Here is a tiny trained network, its code and every weight. The questions are about switching its units off for an input and a class, where a switched-off unit gives its printed mean instead of its output.

import numpy as np


def w(rows, s, z=0):
    codes = np.array(rows[::2]) - 128.0
    scale = np.full(codes.shape[1], s)
    scale[-1] = z or s
    return codes * scale


def norm(h):
    return h / np.sqrt((h * h).mean(-1, keepdims=True) + 1e-5)


def f(y):
    return y / 2 * (1 + np.tanh(0.7978845608 * (y + 0.044715 * y**3)))


def log_softmax(a):
    a = a - a.max(-1, keepdims=True)
    return a - np.log(np.exp(a).sum(-1, keepdims=True))


def net(x, mask):
    res = np.array(x, float).reshape(1, 6) / 4 @ E
    u = 0
    for l in range(2):
        y = f(norm(res) @ A[l][:, :-1].T + A[l][:, -1])
        res = res + np.where(mask[u : u + 6], y, B[l][:, -1]) @ B[l][:, :-1]
        u += 6
    return log_softmax(norm(res)[-1] @ U[:, :-1].T + U[:, -1])


A, B = {}, {}
E = w([
[83,84,119,113,116,156,113,97],'x0',
[92,87,163,77,118,188,104,97],'x1',
[225,80,117,156,183,132,177,74],'x2',
[138,127,210,132,221,119,113,181],'x3',
[79,128,87,46,135,138,62,86],'x4',
[144,107,70,183,245,87,98,83],'x5',
],0.012)
A[0] = w([
[153,166,135,146,84,151,169,102,43],'L0N1',
[230,91,99,158,204,112,152,71,19],'L0N2',
[112,185,98,187,201,118,83,170,83],'L0N3',
[115,146,96,99,111,116,75,119,176],'L0N4',
[132,100,254,127,160,143,132,148,4],'L0N5',
[197,146,158,213,14,123,217,173,141],'L0N6',
],0.016,0.0036)
B[0] = w([
[12,139,170,174,178,75,177,140,157],'L0N1',
[180,120,58,110,181,203,134,97,223],'L0N2',
[143,118,110,142,108,24,45,106,180],'L0N3',
[90,168,88,65,150,153,103,133,169],'L0N4',
[149,28,206,107,101,154,79,159,180],'L0N5',
[105,223,144,186,58,98,255,185,249],'L0N6',
],0.015)
A[1] = w([
[203,117,73,201,250,195,147,98,71],'L1N1',
[118,125,139,201,163,92,22,69,2],'L1N2',
[139,95,204,116,142,131,119,158,83],'L1N3',
[165,94,102,159,218,126,187,53,102],'L1N4',
[181,198,112,187,182,19,96,166,152],'L1N5',
[168,18,240,128,151,143,113,138,124],'L1N6',
],0.016,0.0042)
B[1] = w([
[205,80,47,87,179,138,249,106,249],'L1N1',
[61,128,100,180,224,32,174,125,170],'L1N2',
[103,55,121,181,119,173,112,156,160],'L1N3',
[139,127,78,79,164,158,195,137,208],'L1N4',
[204,41,225,69,79,138,93,70,208],'L1N5',
[91,140,139,221,181,234,82,202,199],'L1N6',
],0.018,0.013)
U = w([
[99,96,169,193,156,233,91,206,125],'0',
[87,101,124,122,189,30,82,86,112],'1',
[58,192,73,47,106,179,70,105,185],'2',
[96,220,152,157,43,93,246,167,179],'3',
[180,101,39,106,206,167,243,107,131],'4',
[151,199,109,161,101,163,111,105,3],'5',
[197,115,206,130,66,93,121,123,83],'6',
],0.014,0.0069)

Each question gives the input, the list of numbers given to net, and the class t.
The units are the neurons (one row each of A and B). Each row of codes is followed by its name. A weight is (code - 128) times the scale printed after its matrix; where a second scale follows, it is the last column's (A, B and U).
mask holds one flag per neuron, layer by layer. A switched-off neuron (its flag False) gives its mean, the last column of its row in B, instead of its output. The means were averaged over made-up inputs and are rounded, as every weight is.
A unit's drop is (log p(t) with every unit on - log p(t) with that unit switched off) / (log p(t) with every unit on - log p(t) with every unit switched off).
The circuit of an input: a set's keep is (log p(t) with only the set's units on - log p(t) with every unit switched off) / (log p(t) with every unit on - log p(t) with every unit switched off). Starting from all 12 units, units are removed one at a time, each time the one whose removal leaves the highest keep (on an exact tie, the one counted first), for as long as the keep stays at least 0.8.
units of the circuit, in order: the units of the circuit, biggest drop first
k most important neurons: the k neurons with the biggest drops, biggest first
k most important neurons of layer l: the k neurons of layer l with the biggest drops, biggest first
drop of u: that unit's drop, to one decimal
input [4,7,2,-6,6,4], class 2: units of the circuit, in order : [L1N1]
input [0,-7,2,8,-3,-3], class 6: 2 most important neurons : [L0N6, L1N5]
input [0,4,-2,-5,2,-3], class 2: units of the circuit, in order : [L0N6, L1N1]
input [6,-2,2,-7,5,1], class 2: 2 most important neurons : [L0N2, L1N1]
input [-6,-3,6,6,5,-5], class 0: units of the circuit, in order : [L0N5, L1N6]
input [1,4,-7,2,3,-7], class 2: 3 most important neurons : [L0N6, L0N4, L1N6]
input [-3,3,-4,-3,3,-4], class 2: units of the circuit, in order : [L0N6, L1N1]
input [-4,-2,-6,8,-4,4], class 1: 2 most important neurons : [L0N3, L1N2]
input [1,-7,-3,-5,1,4], class 1: 2 most important neurons : [L0N6, L1N2]
input [4,3,2,6,-8,-4], class 0: 2 most important neurons : [L0N5, L1N6]
input [5,-4,1,-4,6,-2], class 2: 2 most important neurons : [L1N1, L0N6]
input [1,-3,-8,1,5,4], class 1: 2 most important neurons of layer 0 : [L0N3, L0N6]
input [2,-8,-7,3,-6,2], class 6: 2 most important neurons : [L1N5, L0N3]
input [-2,4,4,4,-2,-4], class 0: units of the circuit, in order : [L0N5]
input [6,6,-4,-1,-1,-2], class 2: 2 most important neurons : [L0N6, L0N5]
input [2,-7,-4,7,0,1], class 1: drop of L0N3 : 0.7
input [0,7,-7,2,5,8], class 1: drop of L1N2 : 0.1
input [-6,-6,6,2,-2,-4], class 3: drop of L0N6 : 1.7
input [-3,-2,5,3,5,-8], class 3: 2 most important neurons : [L0N6, L1N5]
input [-2,4,3,4,-2,-4], class 0: units of the circuit, in order : [L0N5]
